Here is a tiny trained network, its code and every weight. The questions are about switching its units off for an input and a class, where a switched-off unit gives its printed mean instead of its output.

import numpy as np


def w(rows, s, z=0):
    codes = np.array(rows[::2]) - 128.0
    scale = np.full(codes.shape[1], s)
    scale[-1] = z or s
    return codes * scale


def f(y):
    return np.maximum(y, 0)


def log_softmax(a):
    a = a - a.max(-1, keepdims=True)
    return a - np.log(np.exp(a).sum(-1, keepdims=True))


def net(x, mask):
    res = np.array(x, float).reshape(1, 7) / 4 @ E
    y = f(res @ A[0][:, :-1].T + A[0][:, -1])
    res = res + np.where(mask, y, B[0][:, -1]) @ B[0][:, :-1]
    return log_softmax(res[-1] @ U[:, :-1].T + U[:, -1])


A, B = {}, {}
E = w([
[129,128,128,130],'x0',
[125,125,127,130],'x1',
[132,100,235,14],'x2',
[129,126,128,129],'x3',
[93,238,83,37],'x4',
[135,30,43,83],'x5',
[254,178,102,90],'x6',
],0.008)
A[0] = w([
[95,12,72,110,218],'n0',
[170,167,119,62,115],'n1',
[212,4,187,157,82],'n2',
[128,90,187,81,85],'n3',
[32,104,145,111,29],'n4',
[133,163,206,173,184],'n5',
[139,158,97,201,58],'n6',
[90,171,186,46,97],'n7',
[220,71,191,196,79],'n8',
[18,101,194,184,103],'n9',
[244,125,149,130,115],'n10',
[88,181,19,242,72],'n11',
[249,158,138,140,83],'n12',
[132,43,53,63,254],'n13',
[137,112,234,76,56],'n14',
[189,94,77,163,243],'n15',
[29,74,177,158,79],'n16',
[79,138,51,55,135],'n17',
[111,243,183,166,239],'n18',
[140,91,179,83,50],'n19',
[234,119,138,128,183],'n20',
],0.011,0.0047)
B[0] = w([
[123,190,166,125,243],'n0',
[48,111,75,185,189],'n1',
[132,162,102,225,226],'n2',
[241,29,110,158,180],'n3',
[97,133,19,77,168],'n4',
[178,233,188,99,205],'n5',
[208,41,107,118,176],'n6',
[182,42,71,210,205],'n7',
[138,211,68,181,206],'n8',
[65,153,101,62,226],'n9',
[14,111,93,73,185],'n10',
[224,2,109,24,255],'n11',
[29,107,68,25,185],'n12',
[181,236,252,137,240],'n13',
[191,65,95,113,202],'n14',
[89,112,203,116,216],'n15',
[116,194,73,36,210],'n16',
[158,197,146,245,201],'n17',
[143,153,200,168,247],'n18',
[165,33,34,98,167],'n19',
[33,130,145,84,196],'n20',
],0.0057,0.0098)
U = w([
[194,36,84,102,39],'0',
[1,127,73,67,52],'1',
[140,169,202,127,114],'2',
[109,126,150,121,238],'3',
[100,125,144,124,253],'4',
[111,157,58,221,124],'5',
],0.012,0.005)

Each question gives the input, the list of numbers given to net, and the class t.
The units are the neurons (one row each of A and B). Each row of codes is followed by its name. A weight is (code - 128) times the scale printed after its matrix; where a second scale follows, it is the last column's (A, B and U).
mask holds one flag per neuron, in row order. A switched-off neuron (its flag False) gives its mean, the last column of its row in B, instead of its output. The means were averaged over made-up inputs and are rounded, as every weight is.
A unit's drop is (log p(t) with every unit on - log p(t) with that unit switched off) / (log p(t) with every unit on - log p(t) with every unit switched off).
The circuit of an input: a set's keep is (log p(t) with only the set's units on - log p(t) with every unit switched off) / (log p(t) with every unit on - log p(t) with every unit switched off). Starting from the 12 units with the biggest drops (on a tie, the unit counted first), units are removed one at a time, each time the one whose removal leaves the highest keep (on an exact tie, the one counted first), for as long as the keep stays at least 0.8.
circuit, biggest first: the units of the circuit, biggest drop first
unit that matters most: the unit with the biggest drop
top k neurons: the k neurons with the biggest drops, biggest first
input [8,-3,-2,7,5,8,1], class 2: unit that matters most : n13
input [0,-7,1,4,8,4,1], class 5: circuit, biggest first : (n17 n11)
input [0,0,6,-4,5,-1,-6], class 0: circuit, biggest first : (n7 n3)
input [5,-2,6,-6,-6,-2,-5], class 0: top 2 neurons : (n3 n14)
input [-7,-3,4,5,-5,3,8], class 1: circuit, biggest first : (n10 n12)
input [-3,0,-4,-6,-5,3,-7], class 1: circuit, biggest first : (n9 n16)
input [4,7,0,-6,8,-2,7], class 5: top 3 neurons : (n17 n7 n9)
input [-4,5,2,-3,-8,-8,8], class 1: top 2 neurons : (n12 n10)
input [-7,-2,-1,-2,-1,-7,-7], class 1: top 3 neurons : (n9 n13 n16)
input [6,3,8,1,-1,-8,4], class 0: circuit, biggest first : (n14 n7)
input [2,-2,-7,-3,-8,-8,2], class 2: top 4 neurons : (n5 n18 n7 n15)
input [-2,-8,-6,3,1,5,5], class 3: circuit, biggest first : (n13 n15)
input [0,-4,6,2,-5,0,-4], class 0: top 2 neurons : (n3 n14)
input [2,-8,5,-5,-4,8,-5], class 2: top 2 neurons : (n13 n0)
input [-1,8,-2,-4,3,6,6], class 3: circuit, biggest first : (n13)
input [5,-4,3,-3,0,-5,5], class 1: circuit, biggest first : (n12 n10)
input [-4,-5,-5,-5,6,-8,-2], class 2: top 2 neurons : (n18 n5)
input [0,-2,-1,3,-6,4,-1], class 5: top 3 neurons : (n2 n8 n11)
input [4,-4,1,1,-8,-6,2], class 5: top 4 neurons : (n8 n2 n13 n11)
input [2,3,4,-2,3,8,-5], class 2: circuit, biggest first : (n13)
